Here is a tiny trained network, its code and every weight. The questions are about switching its units off for an input and a class, where a switched-off unit gives its printed mean instead of its output.

import numpy as np


def w(rows, s, z=0):
    codes = np.array(rows[::2]) - 128.0
    scale = np.full(codes.shape[1], s)
    scale[-1] = z or s
    return codes * scale


def norm(h):
    return h / np.sqrt((h * h).mean(-1, keepdims=True) + 1e-5)


def f(y):
    return y / 2 * (1 + np.tanh(0.7978845608 * (y + 0.044715 * y**3)))


def log_softmax(a):
    a = a - a.max(-1, keepdims=True)
    return a - np.log(np.exp(a).sum(-1, keepdims=True))


def net(x, mask):
    res = np.array(x, float).reshape(1, 6) / 4 @ E
    u = 0
    for l in range(2):
        y = f(norm(res) @ A[l][:, :-1].T + A[l][:, -1])
        res = res + np.where(mask[u : u + 13], y, B[l][:, -1]) @ B[l][:, :-1]
        u += 13
    return log_softmax(norm(res)[-1] @ U[:, :-1].T + U[:, -1])


A, B = {}, {}
E = w([
[116,129,149,189,233,159,82,93,139,182,188],'x0',
[105,251,109,140,135,117,111,123,138,112,137],'x1',
[128,128,129,129,128,128,128,128,128,128,126],'x2',
[127,128,127,127,127,130,125,127,128,128,130],'x3',
[129,94,116,121,141,163,98,118,221,63,123],'x4',
[127,128,128,128,127,130,128,128,128,128,129],'x5',
],0.0036)
A[0] = w([
[136,94,112,106,61,126,151,152,128,106,98,114],'L0N0',
[139,132,109,110,104,132,161,109,80,126,89,110],'L0N1',
[120,114,132,115,84,123,138,172,117,140,148,74],'L0N2',
[119,247,114,110,73,105,132,129,147,68,113,76],'L0N3',
[115,123,95,126,138,172,159,133,112,128,162,155],'L0N4',
[140,137,124,118,139,116,153,129,147,127,117,107],'L0N5',
[137,119,110,126,163,130,92,135,229,55,118,199],'L0N6',
[131,143,131,125,149,128,149,108,135,115,100,80],'L0N7',
[127,116,117,106,71,132,125,140,199,45,123,49],'L0N8',
[108,94,111,123,186,113,110,90,108,145,150,88],'L0N9',
[119,255,117,131,167,135,120,123,160,116,126,5],'L0N10',
[143,135,123,120,80,97,144,129,70,106,101,126],'L0N11',
[139,118,114,137,180,149,105,100,130,87,120,37],'L0N12',
],0.007,0.0016)
B[0] = w([
[152,134,207,117,124,71,78,31,125,114,179,199],'L0N0',
[84,114,104,178,126,117,124,160,166,117,182,165],'L0N1',
[56,40,33,200,98,146,59,177,139,66,88,143],'L0N2',
[153,110,121,107,93,219,226,215,137,175,114,254],'L0N3',
[141,156,164,107,126,114,113,131,146,142,87,134],'L0N4',
[84,110,141,151,97,164,108,125,82,124,121,128],'L0N5',
[83,146,132,129,140,192,192,70,233,103,135,240],'L0N6',
[98,85,80,192,85,152,111,144,88,116,134,126],'L0N7',
[177,177,73,146,162,116,101,110,3,84,38,211],'L0N8',
[170,149,135,147,67,127,149,174,144,116,44,164],'L0N9',
[130,132,119,125,124,67,19,85,82,70,129,233],'L0N10',
[94,151,160,98,158,131,110,122,212,172,214,191],'L0N11',
[116,34,127,85,78,118,149,201,89,132,222,149],'L0N12',
],0.006,0.0062)
A[1] = w([
[115,161,101,143,62,84,71,179,99,90,115,131],'L1N0',
[52,160,74,110,202,154,106,83,227,84,99,43],'L1N1',
[164,151,156,168,172,67,149,20,80,94,104,31],'L1N2',
[131,26,140,115,155,131,176,123,162,75,148,74],'L1N3',
[159,114,127,155,119,171,141,253,111,207,98,94],'L1N4',
[138,63,127,84,197,77,42,146,117,89,116,116],'L1N5',
[160,92,180,133,126,24,165,153,137,197,73,91],'L1N6',
[115,87,93,146,136,193,217,190,191,145,86,158],'L1N7',
[33,65,102,121,112,67,55,95,156,61,221,2],'L1N8',
[161,99,130,139,198,41,44,209,66,134,85,118],'L1N9',
[152,40,67,127,198,121,85,100,21,65,92,39],'L1N10',
[106,129,197,93,165,130,182,96,153,195,192,69],'L1N11',
[180,95,131,24,114,93,91,198,115,163,200,134],'L1N12',
],0.0055,0.0011)
B[1] = w([
[100,68,151,183,199,111,120,59,149,176,117,169],'L1N0',
[185,65,190,118,44,58,110,213,57,180,206,232],'L1N1',
[13,49,111,93,71,90,87,159,202,136,131,195],'L1N2',
[86,178,140,160,105,116,61,95,210,149,87,184],'L1N3',
[98,44,157,80,50,62,205,152,212,87,186,243],'L1N4',
[69,155,93,138,107,171,228,164,110,194,134,162],'L1N5',
[249,107,166,124,156,151,141,106,90,69,178,180],'L1N6',
[106,184,94,178,255,126,91,100,86,220,52,249],'L1N7',
[250,156,166,153,83,245,78,117,71,62,153,254],'L1N8',
[144,175,49,139,232,113,143,136,53,120,126,182],'L1N9',
[74,149,122,50,141,5,182,132,157,102,115,168],'L1N10',
[133,108,100,110,110,143,125,86,104,88,24,170],'L1N11',
[96,147,112,156,131,127,82,228,88,182,195,182],'L1N12',
],0.0061,0.004)
U = w([
[199,134,188,169,50,216,33,118,79,89,231,252],'0',
[247,46,163,122,195,59,246,157,114,106,163,72],'1',
[29,84,135,55,57,35,122,60,180,52,94,159],'2',
[125,125,178,205,195,169,93,72,228,238,37,81],'3',
[34,126,111,111,83,129,203,255,176,226,191,101],'4',
[53,185,60,163,245,48,68,102,35,157,153,65],'5',
[151,211,63,93,131,230,213,125,74,83,25,92],'6',
],0.0077,0.0011)

Each question gives the input, the list of numbers given to net, and the class t.
The units are the neurons (one row each of A and B). Each row of codes is followed by its name. A weight is (code - 128) times the scale printed after its matrix; where a second scale follows, it is the last column's (A, B and U).
mask holds one flag per neuron, layer by layer. A switched-off neuron (its flag False) gives its mean, the last column of its row in B, instead of its output. The means were averaged over made-up inputs and are rounded, as every weight is.
A unit's drop is (log p(t) with every unit on - log p(t) with that unit switched off) / (log p(t) with every unit on - log p(t) with every unit switched off).
The circuit of an input: a set's keep is (log p(t) with only the set's units on - log p(t) with every unit switched off) / (log p(t) with every unit on - log p(t) with every unit switched off). Starting from the 12 units with the biggest drops (on a tie, the unit counted first), units are removed one at a time, each time the one whose removal leaves the highest keep (on an exact tie, the one counted first), for as long as the keep stays at least 0.8.
circuit, biggest first: the units of the circuit, biggest drop first
unit that matters most: the unit with the biggest drop
k most important neurons: the k neurons with the biggest drops, biggest first
k most important neurons of layer l: the k neurons of layer l with the biggest drops, biggest first
input [-3,-6,6,7,-1,-6], class 0: most important neuron : (L1N8)
input [2,-3,-8,-2,-7,-8], class 1: 3 most important neurons of layer 0 : (L0N6 L0N10 L0N3)
input [3,-1,-8,6,6,1], class 3: circuit, biggest first : (L0N10 L1N7)
input [2,-2,1,-1,-8,-6], class 1: 2 most important neurons : (L0N10 L0N6)
input [-2,-6,-2,-6,7,-1], class 2: 2 most important neurons : (L0N8 L0N3)
input [2,0,-2,-1,7,2], class 3: 3 most important neurons of layer 0 : (L0N6 L0N10 L0N0)
input [-2,6,4,-5,2,-2], class 6: 2 most important neurons : (L0N3 L0N10)
input [1,0,4,-3,6,-7], class 3: 4 most important neurons of layer 0 : (L0N10 L0N6 L0N0 L0N11)
input [8,8,-8,0,1,0], class 0: 3 most important neurons : (L0N8 L1N8 L1N7)
input [-6,0,0,-1,-5,-8], class 0: circuit, biggest first : (L1N8 L0N2 L0N11)
input [2,-1,-5,-3,-6,-6], class 1: 2 most important neurons : (L0N10 L0N6)
input [-5,-8,-3,-8,2,8], class 2: 2 most important neurons of layer 0 : (L0N8 L0N0)
input [0,5,-5,2,-7,-7], class 4: 2 most important neurons : (L0N3 L0N8)
input [5,-7,-6,1,1,6], class 3: circuit, biggest first : (L1N3)
input [-8,1,8,1,-2,7], class 4: 2 most important neurons of layer 0 : (L0N3 L0N10)
input [0,1,-3,-8,-7,6], class 4: 2 most important neurons of layer 0 : (L0N0 L0N10)
input [-6,3,-3,-1,-3,0], class 4: 2 most important neurons : (L0N3 L0N6)
input [2,8,2,-1,0,-8], class 5: circuit, biggest first : (L0N10 L1N0 L0N0)
input [-5,6,3,6,0,-8], class 4: 2 most important neurons : (L0N3 L1N4)
input [-1,0,4,-2,5,-3], class 2: most important neuron : (L0N3)
input [-7,5,0,-2,-3,2], class 4: 2 most important neurons of layer 0 : (L0N3 L0N6)
input [0,-3,0,7,4,-2], class 2: 3 most important neurons of layer 0 : (L0N3 L0N8 L0N11)
input [2,-1,8,-7,-5,-5], class 1: 4 most important neurons of layer 0 : (L0N10 L0N6 L0N0 L0N3)
input [6,-3,-2,6,-5,-8], class 1: 2 most important neurons of layer 0 : (L0N6 L0N10)
input [-3,3,1,6,3,-7], class 6: 2 most important neurons : (L0N3 L0N8)
input [-6,0,4,5,0,-2], class 0: 3 most important neurons : (L0N0 L0N11 L1N7)
input [-7,-1,-5,-6,-7,3], class 0: unit that matters most : L0N0
input [-3,-5,-7,4,1,0], class 2: 3 most important neurons of layer 0 : (L0N8 L0N0 L0N6)
input [6,-4,-6,-7,-2,0], class 1: 2 most important neurons : (L0N6 L1N4)
